Below is a small trained network, with its code and all its weights. Each question gives an input and a class and asks what happens when units are switched off, that is, made to give their printed mean instead of their output.

import numpy as np


def w(rows, s, z=0):
    codes = np.array(rows[::2]) - 128.0
    scale = np.full(codes.shape[1], s)
    scale[-1] = z or s
    return codes * scale


def f(y):
    return np.maximum(y, 0)


def log_softmax(a):
    a = a - a.max(-1, keepdims=True)
    return a - np.log(np.exp(a).sum(-1, keepdims=True))


def net(x, mask):
    res = np.array(x, float).reshape(1, 5) / 4 @ E
    y = f(res @ A[0][:, :-1].T + A[0][:, -1])
    res = res + np.where(mask, y, B[0][:, -1]) @ B[0][:, :-1]
    return log_softmax(res[-1] @ U[:, :-1].T + U[:, -1])


A, B = {}, {}
E = w([
[216,37,253,50],'x0',
[130,125,127,127],'x1',
[183,223,190,193],'x2',
[22,55,184,210],'x3',
[33,190,160,55],'x4',
],0.0076)
A[0] = w([
[172,166,100,96,9],'n0',
[123,121,91,154,118],'n1',
[112,90,134,184,73],'n2',
[104,170,100,97,197],'n3',
[80,145,148,99,168],'n4',
[131,131,214,61,182],'n5',
[89,156,103,160,38],'n6',
[180,88,130,85,96],'n7',
[112,143,73,152,29],'n8',
[147,173,152,117,177],'n9',
[132,169,164,148,216],'n10',
[118,158,105,172,68],'n11',
[65,70,102,79,174],'n12',
[99,104,147,180,4],'n13',
[116,101,145,175,56],'n14',
[223,130,47,101,33],'n15',
[89,91,191,175,110],'n16',
[136,170,169,170,131],'n17',
[166,176,87,178,53],'n18',
[116,111,137,159,62],'n19',
[41,51,126,155,155],'n20',
[134,156,171,179,116],'n21',
[249,108,122,150,220],'n22',
[117,165,102,162,48],'n23',
[108,121,154,69,191],'n24',
[134,116,96,94,147],'n25',
[95,116,124,76,181],'n26',
[86,149,62,159,58],'n27',
[135,96,98,101,163],'n28',
[163,126,67,84,142],'n29',
[136,153,113,88,114],'n30',
[109,161,82,126,59],'n31',
[117,124,163,139,80],'n32',
[127,156,162,129,143],'n33',
[176,70,78,171,171],'n34',
[130,108,207,115,93],'n35',
[60,189,81,121,80],'n36',
[40,117,175,149,67],'n37',
[115,66,95,129,221],'n38',
[146,103,127,142,215],'n39',
],0.014,0.0033)
B[0] = w([
[66,105,219,28,174],'n0',
[130,70,128,147,164],'n1',
[115,169,214,54,174],'n2',
[114,93,165,188,188],'n3',
[55,178,179,201,176],'n4',
[140,75,114,176,225],'n5',
[144,72,157,130,175],'n6',
[128,82,91,117,200],'n7',
[171,69,145,88,174],'n8',
[80,152,101,126,175],'n9',
[192,188,66,171,180],'n10',
[184,67,139,110,174],'n11',
[126,175,47,129,215],'n12',
[115,131,174,65,163],'n13',
[92,148,178,87,163],'n14',
[56,117,188,48,219],'n15',
[108,159,177,84,200],'n16',
[151,138,27,109,178],'n17',
[97,103,119,117,193],'n18',
[97,169,188,16,149],'n19',
[175,190,128,72,231],'n20',
[189,218,22,80,175],'n21',
[110,130,154,169,254],'n22',
[138,62,132,103,172],'n23',
[93,99,113,167,188],'n24',
[130,207,105,114,166],'n25',
[94,123,14,239,182],'n26',
[152,53,130,114,202],'n27',
[137,150,81,112,173],'n28',
[61,150,142,99,194],'n29',
[77,193,229,76,164],'n30',
[151,108,153,111,173],'n31',
[161,120,142,98,149],'n32',
[141,114,25,170,156],'n33',
[29,211,110,253,211],'n34',
[211,57,138,145,194],'n35',
[186,71,162,166,211],'n36',
[127,146,151,95,195],'n37',
[170,183,98,152,196],'n38',
[112,125,98,184,172],'n39',
],0.0055,0.011)
U = w([
[94,145,166,55,45],'0',
[160,9,102,137,46],'1',
[80,140,110,202,185],'2',
[117,129,94,151,253],'3',
[128,160,44,141,96],'4',
],0.015,0.0051)

Each question gives the input, the list of numbers given to net, and the class t.
The units are the neurons (one row each of A and B). Each row of codes is followed by its name. A weight is (code - 128) times the scale printed after its matrix; where a second scale follows, it is the last column's (A, B and U).
mask holds one flag per neuron, in row order. A switched-off neuron (its flag False) gives its mean, the last column of its row in B, instead of its output. The means were averaged over made-up inputs and are rounded, as every weight is.
A unit's drop is (log p(t) with every unit on - log p(t) with that unit switched off) / (log p(t) with every unit on - log p(t) with every unit switched off).
The circuit of an input: a set's keep is (log p(t) with only the set's units on - log p(t) with every unit switched off) / (log p(t) with every unit on - log p(t) with every unit switched off). Starting from the 12 units with the biggest drops (on a tie, the unit counted first), units are removed one at a time, each time the one whose removal leaves the highest keep (on an exact tie, the one counted first), for as long as the keep stays at least 0.8.
units of the circuit, in order: the units of the circuit, biggest drop first
most important unit: the unit with the biggest drop
top k neurons: the k neurons with the biggest drops, biggest first
drop of u: that unit's drop, to one decimal
input [-3,-4,-7,2,-8], class 2: units of the circuit, in order -> [n34]
input [2,2,0,-4,-7], class 2: units of the circuit, in order -> [n34 n22]
input [5,2,4,0,1], class 1: units of the circuit, in order -> [n35 n5]
input [0,-5,4,-7,-7], class 0: top 2 neurons -> [n15 n0]
input [-7,-7,-5,-8,-6], class 0: units of the circuit, in order -> [n15 n0]
input [6,7,-3,6,6], class 3: units of the circuit, in order -> [n26 n12]
input [7,6,-8,4,6], class 4: units of the circuit, in order -> [n12 n26]
input [5,3,8,0,-4], class 4: units of the circuit, in order -> [n21 n17]
input [-1,5,5,-6,-8], class 2: units of the circuit, in order -> [n34 n22]
input [6,1,7,-4,2], class 4: units of the circuit, in order -> [n10 n33]
input [0,-2,-6,6,-1], class 0: top 2 neurons -> [n20 n2]
input [-4,0,-1,-4,-5], class 2: units of the circuit, in order -> [n34 n20]
input [1,-2,-6,-4,5], class 4: top 2 neurons -> [n12 n26]
input [6,-7,0,0,-7], class 2: units of the circuit, in order -> [n34]
input [5,-1,-7,-3,-8], class 2: units of the circuit, in order -> [n34 n22]
input [-1,3,7,5,-2], class 4: units of the circuit, in order -> [n21 n17]
input [8,-7,2,8,-7], class 0: top 2 neurons -> [n16 n2]
input [7,8,7,-7,4], class 3: top 3 neurons -> [n5 n33 n10]
input [1,-3,8,0,-7], class 4: top 2 neurons -> [n21 n17]
input [6,-1,5,-8,-4], class 0: units of the circuit, in order -> [n15]
input [-8,5,2,6,8], class 1: top 2 neurons -> [n36 n27]
input [4,7,6,-5,7], class 2: top 2 neurons -> [n5 n20]
input [6,1,7,2,2], class 4: top 2 neurons -> [n21 n10]
input [8,6,3,7,4], class 1: top 2 neurons -> [n35 n5]
input [8,1,6,0,0], class 1: drop of n35 -> 0.1
input [4,5,-8,6,-8], class 2: drop of n34 -> 0.5
input [4,-3,-5,2,2], class 4: most important unit -> n12
input [-8,-1,-6,7,0], class 1: drop of n5 -> -0.1
